Here is a tiny trained network, its code and every weight. The questions are about switching its units off for an input and a class, where a switched-off unit gives its printed mean instead of its output.

import numpy as np


def w(rows, s, z=0):
    codes = np.array(rows[::2]) - 128.0
    scale = np.full(codes.shape[1], s)
    scale[-1] = z or s
    return codes * scale


def norm(h):
    return h / np.sqrt((h * h).mean(-1, keepdims=True) + 1e-5)


def f(y):
    return np.maximum(y, 0)


def log_softmax(a):
    a = a - a.max(-1, keepdims=True)
    return a - np.log(np.exp(a).sum(-1, keepdims=True))


def net(x, mask):
    res = np.array(x, float).reshape(1, 8) / 4 @ E
    u = 0
    for l in range(4):
        y = f(norm(res) @ A[l][:, :-1].T + A[l][:, -1])
        res = res + np.where(mask[u : u + 3], y, B[l][:, -1]) @ B[l][:, :-1]
        u += 3
    return log_softmax(norm(res)[-1] @ U[:, :-1].T + U[:, -1])


A, B = {}, {}
E = w([
[155,214,183,240,109,26,86,144,107],'x0',
[100,95,111,128,175,108,233,111,103],'x1',
[117,147,167,201,127,152,112,108,151],'x2',
[94,209,171,255,212,64,107,98,32],'x3',
[151,151,108,60,53,83,33,171,120],'x4',
[183,204,203,167,145,71,67,135,189],'x5',
[137,88,52,155,143,202,126,37,182],'x6',
[179,132,186,201,113,138,110,123,201],'x7',
],0.006)
A[0] = w([
[148,197,165,124,79,87,27,206,117,107],'L0N0',
[125,205,37,101,127,109,199,145,1,107],'L0N1',
[76,93,74,151,181,120,212,110,110,3],'L0N2',
],0.0056,0.0037)
B[0] = w([
[190,118,190,131,43,144,49,172,179,254],'L0N0',
[123,127,163,140,150,78,138,8,108,216],'L0N1',
[119,102,115,90,51,51,83,124,37,176],'L0N2',
],0.011,0.0047)
A[1] = w([
[34,140,123,38,189,46,149,58,163,104],'L1N0',
[125,91,136,3,21,115,29,133,71,175],'L1N1',
[102,219,92,87,112,22,170,226,30,254],'L1N2',
],0.004,0.0032)
B[1] = w([
[137,128,82,193,22,148,198,97,93,174],'L1N0',
[226,150,173,91,112,60,177,202,182,254],'L1N1',
[149,52,126,119,129,135,10,67,197,204],'L1N2',
],0.011,0.0054)
A[2] = w([
[40,52,52,104,166,167,136,158,192,3],'L2N0',
[105,93,100,92,201,82,128,77,3,86],'L2N1',
[167,91,62,44,141,204,209,121,154,130],'L2N2',
],0.0072,0.0029)
B[2] = w([
[171,86,158,60,10,137,131,168,159,161],'L2N0',
[106,57,207,236,31,136,100,47,44,232],'L2N1',
[143,113,24,105,167,158,152,166,86,254],'L2N2',
],0.013,0.0043)
A[3] = w([
[94,178,98,254,179,107,132,141,190,168],'L3N0',
[167,113,157,219,157,148,151,108,174,152],'L3N1',
[158,87,81,65,173,180,186,111,140,2],'L3N2',
],0.0094,0.0013)
B[3] = w([
[61,197,179,101,244,152,151,173,191,224],'L3N0',
[26,184,58,102,209,211,186,125,113,254],'L3N1',
[102,141,31,110,145,179,254,162,34,233],'L3N2',
],0.0095,0.0053)
U = w([
[224,180,210,67,69,48,52,221,218,234],'0',
[38,216,190,151,240,205,172,176,221,38],'1',
[47,45,166,211,72,88,131,48,71,154],'2',
[157,55,7,2,126,186,226,205,91,3],'3',
],0.0088,0.0031)

Each question gives the input, the list of numbers given to net, and the class t.
The units are the neurons (one row each of A and B). Each row of codes is followed by its name. A weight is (code - 128) times the scale printed after its matrix; where a second scale follows, it is the last column's (A, B and U).
mask holds one flag per neuron, layer by layer. A switched-off neuron (its flag False) gives its mean, the last column of its row in B, instead of its output. The means were averaged over made-up inputs and are rounded, as every weight is.
A unit's drop is (log p(t) with every unit on - log p(t) with that unit switched off) / (log p(t) with every unit on - log p(t) with every unit switched off).
The circuit of an input: a set's keep is (log p(t) with only the set's units on - log p(t) with every unit switched off) / (log p(t) with every unit on - log p(t) with every unit switched off). Starting from all 12 units, units are removed one at a time, each time the one whose removal leaves the highest keep (on an exact tie, the one counted first), for as long as the keep stays at least 0.8.
units of the circuit, in order: the units of the circuit, biggest drop first
top k neurons: the k neurons with the biggest drops, biggest first
k most important neurons of layer l: the k neurons of layer l with the biggest drops, biggest first
drop of u: that unit's drop, to one decimal
input [-7,-4,2,6,5,-8,-4,0], class 2: 2 most important neurons of layer 0 => (L0N1; L0N0)
input [0,7,3,3,1,7,-7,7], class 1: units of the circuit, in order => (L3N1)
input [2,6,7,-6,3,5,8,3], class 3: units of the circuit, in order => (L0N0; L2N1)
input [-4,4,-3,-1,-7,-8,1,-2], class 2: units of the circuit, in order => (L2N1; L0N2)
input [4,6,2,-3,-3,8,-4,-4], class 1: units of the circuit, in order => (L0N2; L3N1)
input [8,-2,-8,4,-7,4,-3,1], class 1: top 4 neurons => (L3N1; L1N1; L3N0; L0N2)
input [4,6,5,-3,0,-7,-4,2], class 2: top 2 neurons => (L0N0; L0N1)
input [7,4,3,4,-5,-1,-2,0], class 1: 2 most important neurons of layer 3 => (L3N0; L3N1)
input [4,-3,-3,4,-3,0,4,-1], class 1: top 2 neurons => (L0N2; L3N0)
input [-8,3,2,6,-2,-7,7,7], class 2: 2 most important neurons of layer 0 => (L0N2; L0N0)
input [-6,-4,1,4,-6,-7,0,2], class 2: top 3 neurons => (L2N1; L0N0; L0N2)
input [-3,7,2,2,-2,-8,7,2], class 2: top 2 neurons => (L2N1; L0N2)
input [-2,4,6,0,-4,-1,0,-2], class 2: top 2 neurons => (L0N0; L0N2)
input [3,3,4,7,-4,-4,2,7], class 1: top neuron => (L3N0)
input [8,-8,-7,0,-5,-3,-2,-6], class 0: drop of L0N0 => 1.7
input [-2,1,6,3,-1,8,-3,8], class 1: drop of L3N1 => 0.1
